Each row is followed by its class number.
[-19 -29 -28  10  18 -37  -2 -12  -7  25  -8  -3  22   1 -19 -12  51  -8
 -10  31 -15  29  29  11   2 -36  12  20  23  19   6  10   3  -4  -9  -8
   4 -23] => 3
[  3  27  -4 -28  10  17  -5   8  -3  -7  -5  12   1 -17 -10   6  -1 -20
  -2  15   1  24  10  -1  -8  -1 -29 -11   2 -23  -3   2 -25  -2   2   0
   0  12] => 8
[ 12  13   2 -38  12  -8 -16  -9   5  13  11   3  21 -13 -13 -14  -6 -38
 -28  -8 -27  21  13  -1  28   3  26  -5 -15 -31 -17 -27   3  -3  41  13
   1  13] => 8
[ 35 -13  13   6  14 -19 -25  23   4  11 -28   9  37  13 -14  22 -18 -13
 -10  28 -30 -11  14   6  -7 -10  24   1   3 -24 -25 -14   8   4  11  15
  34  26] => 3
[ 11  38   0   6 -11  17  17  -5  13 -13  -9   2  -1 -16  41  -4   3   9
   5  29  34 -10   5   4  24  33  18  11  -1  17 -12  11  -6   5   1  16
 -13  27] => 4
[ 19 -17 -20  -6   1 -32   3   3  12  -4   2 -14  -5 -12  12  -6  -6 -15
  -5  -1   1 -10 -19 -10  12   0   3  -8  11   1  10 -17  14 -20 -13 -19
   3   2] => 2
[ 14 -12 -13 -15  -9  -8  -3  16  21   7  12 -24  -7   3 -11 -20   5 -10
 -10  16   9  -6  -2 -10  23  12  18  -4   5 -17   0 -23  17 -25  19  -7
  10 -20] => 10
[ 28  -2  -2 -16  -6 -25   3 -21   6 -15 -10 -23 -18 -27  -2  -8 -10  -7
 -13  14 -16 -19  -9   5  20   9  12 -14  10  -2   9 -12  17 -12  21 -13
 -11 -23] => 11
[-33 -19 -15  16  10 -11  -6  15  10  14  -5 -13  23   4  18   6  63  14
   3 -19  -9  -8   1  12  -2 -20  12  29  31  15   7   0   5 -12   8   4
  12 -11] => 7
[ 21  -3  -2 -26  13 -19 -22   0  -1  -1  16  -1  22  -3 -18  -1  -2 -22
 -28 -12 -21  29  15  11  18  -1  24  -7 -15 -27 -19 -25  -3   5  28  25
   2  18] => 9
[  4  31  -7 -31  19  19 -14  27  -2 -14  -8  19  -9 -27 -16  -5  10 -20
   0   8   6  22  13 -13  -3  10 -32  -5  -2 -36 -15   6 -30 -15  22   0
  -1   7] => 7
[ 12  42  11  14 -17   2  43  -3   3 -18   2  -3  15 -37  41  -5 -36 -19
   7  17  17 -12   6  11  -1  15   5   7 -24  27  -9   3  -3  -6  25  11
  -8  27] => 9
[ 10 -20  19 -32  -9 -17   6  25   8  -8   4 -21 -21   0 -20 -28  -5 -22
  -6  19   2  -1 -16  -1  13   3  18   9  12  -7   4 -16  33 -10   1  -9
   6   2] => 10
[-32 -24  13  32  28   5 -23 -18  -7   7 -20  -7  13  11  62  10  18 -24
  -6  31 -34 -45   9  -3  -1  -3  28  38   7  32  22  22  -4  33 -13 -16
  20 -34] => 11
[ 20  18 -16 -26  21   9 -14  22   4  -3  -7  10   4 -16   1   3  -3 -20
   0  13   7  24   3   3 -10  -3 -29 -14  -4 -31  -5  -5 -25  -7   5  -3
   1  17] => 2
[ 46 -16  14   6  18 -13 -11  23  -3   7 -21   9  35  -2  -2  24 -12  -9
 -15  10 -26  -6   7  -7   7 -26  14  -3   3 -10 -14 -10  -8   8   4   5
  40  20] => 5
[ 34  -9  35   0   8  -5  -5  19   6  -2 -38   4  37 -16  20  19  -3  -2
   0  35 -24 -12   5 -10  -5 -21  18   2   8 -21 -19  -9  -9  18  10   8
  37  35] => 11
[ 21   3  -8 -18   5  -9 -19  -8   8  23  18  -1   9 -15 -24  -8   4 -19
 -25   5 -26  30  14  -2  13   0  36 -12 -26 -20 -22 -23   3   3  31   9
   0  22] => 1
[  1  14  37 -14  12   0  18  35   7 -34   0  -2  40 -43  26   3 -51  22
  39 -28  11  20   4  58   6  16  -2 -19   1   6 -11  -3  15   0  27  11
  30  22] => 0
[  7  54 -16  16 -31  19   4  17   2 -30  -5 -16 -30 -33  48  12 -15  29
  -3   0  51 -28 -15  -2 -33  36  -6   6 -11  21  19  14 -17   4   1  -1
  -1  36] => 8
[ 11  29   4  17 -10  20  -3  -3  15 -19 -14 -13  -1 -26  22  -5  -7   7
  16  36  16  -4   4  12  26  28   5   9  21  11 -12  19  13   4  -7   9
 -10  26] => 1
[ 31 -19 -23 -10  -6 -32  -7 -11  17   4   1 -24  -8   9 -12  -8   2  -8
  -6  -2 -12 -14  -9  -4  16   6  12 -20  20 -28   2 -12  33 -17  18 -16
   1 -20] => 0
[-19   8 -26  10 -12  10  12  -7  -1   9  14  -9  23 -12   8 -10  30  22
   5 -16 -31  31  16   3  14  -7  20  34  10 -12  18  19  14  -5  22  -5
  23   0] => 0
[ -1  40   8   2 -14  20  24   3  12 -11 -11  -4   3 -22  34   2  -5   0
  21  37  29  -7  -6   3  14  22  -3   6  14  11 -15   7   4   0   3  16
 -12  35] => 8
[ 34  -4   2 -32  27 -16  -6  21   1  11  20   2  22 -17 -30 -25  12 -32
 -35 -34 -23  26  -1 -37  23  -9  30  -9 -32 -34 -10 -25  -3   1  29  -3
  21  28] => 5
[ 37  -9  19   2   4 -10 -14  13   5   2 -31   9  28  -5  20  24 -14 -20
 -12  30 -30  -6  17   2  -4 -15  12   1   7 -12 -15 -10 -10  11  -4   3
  35  37] => 1
[-17 -21  -4  -4  18 -34  14  25 -10  19   1 -17   3  -3  33 -19  11 -16
 -16  -8  15   9 -11   3   5 -14  23  51  13   4   2   4  -9  -8  30   7
   3  46] => 2
[ -4  34   5  16  -9  21  16  -1  13  -3  -3  -7  15 -18  23 -14  -4  15
  27  19  33  -8  -3   7  24  27  17   8  12   6 -28   1  15  -5   2   8
  -6  25] => 6
[ 27   5 -15 -26   8  -5 -13  -7  10  16  16   7  15 -13 -25  -2  14 -25
 -28  14 -45  18  10   0  21  -1  44 -20 -28 -30 -27 -25  12   0  36  11
  -6  20] => 1
[ 20  -1 -17 -24  27 -20  -9   1   1  -2  27  10  23  -8   0  -9   2 -22
 -17 -10 -31  23   8  -7  19  -1  25  -1 -16 -14 -10 -16 -10   4   5  17
   2  15] => 9
[  0  31 -12 -22   6  14  -6   8   3  -5 -15  10   7 -15 -10  14   3 -12
   5   8  -6  19  11  -2  -9   3 -17 -13   0 -26  -7  -5 -19  -3  -3  -4
   2  14] => 8
[ 32  -8  22 -10   3  -4  11  16  18   3 -25   9  23  -1  25  19 -12 -28
 -18  31 -25  -8   5 -19 -11  -3   8  -8  -3 -12 -13 -13 -15   4  10  -4
  45  31] => 8
[ 19  18 -36 -30  27  -7 -17   9  -8 -12 -10  31  -2  -8 -12  20 -16 -13
 -10  11 -14   8  15 -14 -10  22 -17 -29 -12 -37   2   4 -34  -5   7  -9
  -6 -24] => 4
[  3  36 -19 -39  21  19 -14  34   0 -15  -3  29  -2 -24  -6  -5   7 -19
  11   2   4  26   6  -4 -11   9 -34 -14  -3 -42 -23   2 -24 -12  21   3
  -4   7] => 7
[ 21  -5  -6 -23  32  -5 -20   3 -10   4  27   2   5 -13 -16   4  -7 -16
 -24  10 -43  11 -11  -3  26   9  23  -3  -8 -27  -5 -10   1   6  23   4
   3   0] => 5
[-27 -13 -17  11   3 -16   3   7   1  12 -10   0  17   6  11  -9  37  -5
  -1   0 -18   5  11   6   1 -16   5  33  27  19  22   5   5  -2  -1  -7
   7 -12] => 10
[ 10  20 -12 -25  14  11 -12  23  -2  -5  -5   9  -1 -18  -8  -1 -12 -18
   4  27  16  38   8  -8  -7   6 -29  -9 -10 -36  -8  -3 -26  -6   3   0
   3  23] => 2
[-23  -3 -28  17   0 -18   3  -5 -12   5 -18  -8  14 -22   0  -8  29 -17
 -24  12 -34  18  21  -8  41 -17  14  42  17   5  16   6   1 -10   6 -27
  12  -9] => 5
[  6  38 -22 -33  12  16  -7  30   2 -10 -14  17 -19 -19 -10   0 -17 -20
  11  17   2  24   2  -8 -13   9 -29  -3  -7 -29  -7  -2 -21 -11  -5  -9
  -8  21] => 2
[ -2  41   8   0  -9  23  22   6  13  -9 -10  -1   9 -18  31 -19 -14  -5
  21  23  38  -3   1   2  22  35   2   4   9  -4 -29  -1   9  -8  13   5
  -4  24] => 6
[ -5  20   6 -28  13  23 -30  15   5   4  -4  14  -3 -14   3  -6   9 -16
  -4  29   5  18   6 -11 -28   7 -22  -7   8 -36 -13  -8 -23  14  -5 -15
   9   4] => 6
[ 20   2 -12 -24  15 -18 -15  -1   5  16  19  -1  15 -11 -14  -8 -10 -29
 -23   7 -20  29  17  -7  24   8  29  -4 -20 -26 -18 -24  -3   1  41  13
  -4  -2] => 9
[ 10  36 -11 -32  15  17   2  31  -7  -8 -17  22 -10 -15 -19  -2  11 -19
 -10  32   2  26  17  -5  -4   8 -26   5   3 -34  -8  11 -26  -8  17   1
  -3  23] => 3
[ 36 -22   9   1  23 -12 -21  14  12  -4 -26   6  33   7  37  17 -15 -24
 -28   6 -19 -14  10   4  13  -4   4   0   5 -15  -9 -12 -18  -2  15   5
  37  25] => 2
[ 34 -13  22   1  11  -7 -15  30   9   1 -26   5  35  -6  16  23   8 -20
  -8  23 -21 -16   5  -6 -14 -12  11   0  -1 -20 -16 -14  -2   1  18   4
  42  20] => 7
[ 23 -14  -6 -10 -13 -21  -5   2  13  -4   3 -20 -15   0 -14   2  14 -11
 -10 -13   1 -24 -19 -10   6  11   7 -16  11  -6   4 -19  34 -23  17  -6
   2 -22] => 7
[ 32 -12  25  -3   4 -11 -15   6  14   5 -25   0  32  -3   9  27 -18  -1
  -3  13 -24  -5   7  -6 -18  -9  11  -9  14 -14  -9 -13  -7  13  -7   2
  43  22] => 8
[  1  47  -1   5 -23   8   7   5  11 -23 -18   9   6 -19  43 -12 -21 -14
  18  26  23 -20 -12  -1   9  29  -2   7  -2 -11 -11  -1  14   5  -8  -2
 -22  30] => 4
[  6  15  51  14 -42  23  29   6   4  19 -17 -13  19  -9  24   2  19  14
  -5  43   9  13   7 -10 -11 -22  18  44   3  -1  -3 -18 -13   8 -15   0
  43  67] => 6
[  6  16 -15 -18  19  15  -5  27  -4  -4  -4  14  -3 -14 -14   4  -2  -9
  -2  20  -7  18  -1 -15  -1   1 -27  -8   6 -37 -12   6 -23  -4  11  -8
   3   4] => 5
[ 15  46 -11   3  -1   8  23  21  10 -13 -22  13  12 -28  57  -5   8 -17
   3  36  22  -7   7   7  45  32   6  19  12  16  -9   2   8  -4  17   9
  -3  30] => 3
[ 27  -2 -30 -17  11 -15 -16   1   4  27  34   6  -4  -4 -23   4  -5 -13
 -12  -9 -24  17   4   1   5  -2  36 -16 -13 -10 -24 -17  15  -3  32   9
  13   2] => 0
[ 31 -18  -9  -3  -4 -24   8   5  10  -3   6 -35 -10  10 -15 -11   4 -15
 -25  12  -3 -21 -23  -6  18   2   4  -8   7  -4  10 -14  26 -22  15  -5
  -3 -12] => 5
[-13 -21 -24  24   2 -15  -3  -7  13  24 -16 -11  31  12  21  -8  45  -2
  -6   9  -8  -2   7  -8  19 -18  15  30  26  -4  15   6   2  -4 -11 -18
   8 -18] => 4
[  7  29 -21 -25  19   8 -14  18  -2   2 -19  24   0  -5 -14   2  -1 -14
   6  23  -9  26  17   6   6  10 -25  -4   5 -32   0  -4 -25  -3  12  -4
 -12  -1] => 10
[-29  -9 -22   8   2 -21   0 -10   4  10 -13 -15  20   2  21  -1  35  -9
  -6  -2 -23  -1   9  -3  -7 -13   7  29  26  15  30   7   6   0  -7 -12
   9 -19] => 8
[ 16  -7  -8 -10 -10 -17  -8  -9  14   2   7 -21  -7  12  -7 -25 -11 -17
 -17   5  -4 -21 -16  -3   6  11  12  -7   6 -17  -3 -24  27 -21   5 -13
  -2 -13] => 6
[ 26  -4   3 -12 -14 -24  10 -10   6 -10 -10 -26 -14  -8   2  -1  -7  -8
  -7  23 -16 -26 -17  -7  21  10  23  -3   9  -7   7 -18  29 -10  15  -2
  -6  -7] => 11
[ -9  24   8  11   0  -2  18  -1   7   3 -30   1   8  -6  16   5 -21   4
  27  33  37  -2   1  21  50  22   5   7  25  23 -30   3  11  -2  17  25
 -34  26] => 8
[ 19   7   1 -26  14  -5 -13  -4  -4   6  12   2   7 -19 -28 -11   4 -14
 -16   5 -24  25   3   2  25  -6  28  -7 -20 -19 -18 -19   4   3  33  17
  -4  15] => 11
[  6  22  -9 -26  21  14 -15  25  -2 -11  -8  20   0 -29 -12  10  15  -9
   9  15  -8  24   4   3 -11   4 -24 -10   4 -33 -14   3 -18  -6  15  -3
   2   6] => 7
[ 30 -19  22  -5  12 -12 -23  14  15  11 -28  -2  32  -5  11  32   0 -13
 -15  39 -35 -15   9  -7  -2 -16  26   2  20 -15 -16 -17  -5  13  -1   5
  42  21] => 8
[ 11  34 -14  30 -21  18   2 -10   4 -21  -2 -13   3 -25  25  16 -11  23
  15  15  16 -13  -2  34  18  25   8   1  10  16  -7  14  15  -4   1  18
 -11  29] => 1
[ -82   40 -114   17  -39   28  -80  -11    3    2   14  -22  -56   -5
  -28  -40   49   25   -7  -30  -32   46   36   27  -39   37   57   87
   35  -15  -31   66   55    0   55   13   -2  -40] => 7
[ -55   29  -65  -48   47  -14 -109   41  -10   -1   13   72  -11    0
   17  -67  -34  -16   11  -47  -42   17   -2   -9  -39  -30   17   54
   32  -42  -61   24  -13   38  -28   19  -31   33] => 8
[ 13  -3 -18 -43   6 -48  32   7  13 -11 -52  -6  -1  -2  34 -19 -34 -33
  -7  -8 -47   7   9 -14 -15  27 -25  20  35  -3  64  19  20 -11  41 -39
  11 -69] => 8
[ 28 -13  -6   4 -16  -8  -9  18  18  17 -18  -8 -23  39  12  25 -18 -15
 -24   9 -20 -57 -21 -23   9  25  25   5  16  10  15 -29  37 -10   8 -16
  20 -35] => 6
[ 16 -18 -28 -22  11 -38  -4  10   2  -6  -3  -5 -38   9   5 -15 -21 -29
  -4  27  23   5 -22   2  17  10 -13  -9  12  10   3 -10  15 -14 -13 -11
 -25  -6] => 2
[ 15   2  -1 -28  21  -2 -27  18  -1  22  22  19  14  -9 -29 -13  -7 -23
 -14  12 -20  25   6  -9  30   4  31   0 -13 -34 -24 -23   3   3  40  17
   0  12] => 10
[ 36   1   6  -7   0  -4  -9  24   4   9 -26  14  26  -1  10  20 -18  -6
   4  16 -24  19  16 -13  15  -6   9   0  -1 -43 -11 -16  -6   6   5 -10
  47  33] => 0
[ 29 -17 -16 -17  11 -13   4  20  21   8   1  -9 -19  -4  -8  -4  36   6
 -15  24 -28 -17 -24 -23  34  12  29  13  21   1  11  -3  29 -17  29  -5
  -8 -26] => 7
[ 10   9 -17 -29  14  -6 -31  12   2  10  12  16   5 -27  -9 -15  20 -25
 -13  -5 -11  21   1 -17   2   6  29 -10 -19 -54 -44 -15   1   3  43   0
   3  22] => 7
[ 17  12  -1 -24  13  -8  -6  -5  -2  10  10   3   9 -26 -21  -5   0 -14
 -13  -6 -20  21   5  -3  25   3  32 -11 -20 -18 -21 -21   4   2  47  14
  -2  11] => 11
[-15  -7 -25  12  -1 -14   9  -2   0   4  -8 -11   7   2  16   6  26  -9
  -9  -5 -24   1   9  18   4 -10   5  19  15  23  24   6   8  -9  -3  -8
   3  -7] => 1
[-24 -18 -21  11  19 -25   2   0   1  11  -6  -6  31  -8  23  -5  23 -11
   7  -7  -9   7   5   1   8 -16   9  21  19   9  10   5   6  -5  -1  -7
   5  -3] => 2
[-22  32   8  11 -22  19   0 -32  -1  -4  -3 -11  15   0   1  -6  -3  10
  21  40  26 -15  12  23  36  21  25   8  23  -9 -45  -3  30  -7  10  32
 -30  12] => 6
[ 15  38  -2  12  -4   6   6  -3  16 -21 -24   0  11 -25  56   1  -3   6
  16  20  26 -18   8   0  16  25  -1   8  18   8 -12  12  -9  15  -3   7
 -17  20] => 9
[ 40  -3  15   5  28  -8 -10  58  17  -2 -33  12  47  -4  51  21 -19 -26
   5  45 -25   6   3 -19   1   1   3  24   6 -19  -7 -11 -21  21 -13   3
  50  47] => 9
[ 11  26  -5 -30  15  14  -4  14 -15 -14 -13  13  -7 -25 -13  12  10 -15
   2  19  -2  19   5  -3  -4  -8 -26 -12   2 -33  -7   0 -27   1   5   2
  -3  16] => 11
[ 11  -1  -6 -30  21 -14 -19   4  -4   7  14  14  19   5 -11 -12 -22 -43
 -16  -8 -15   4   4   1  33   6  30  -9 -22 -34 -20 -22  11  -6  19   6
  -5  -5] => 4
[  6  16 -16 -27  15  15 -22  24  -5 -13 -15  12  -9 -28   6   3  10 -12
   6  46  17  20  19   4   3 -16 -30 -12  16 -26 -12   5 -35  -1 -31 -15
   0   6] => 1
[ 10  26  -9 -29  16  22 -10  29 -11 -10   0  25  -5 -26 -34  12  16 -29
  10  12   3  37   5  -2  -4  -2 -37 -18  -7 -25 -10  -1 -11 -11   1  -3
   4   1] => 7
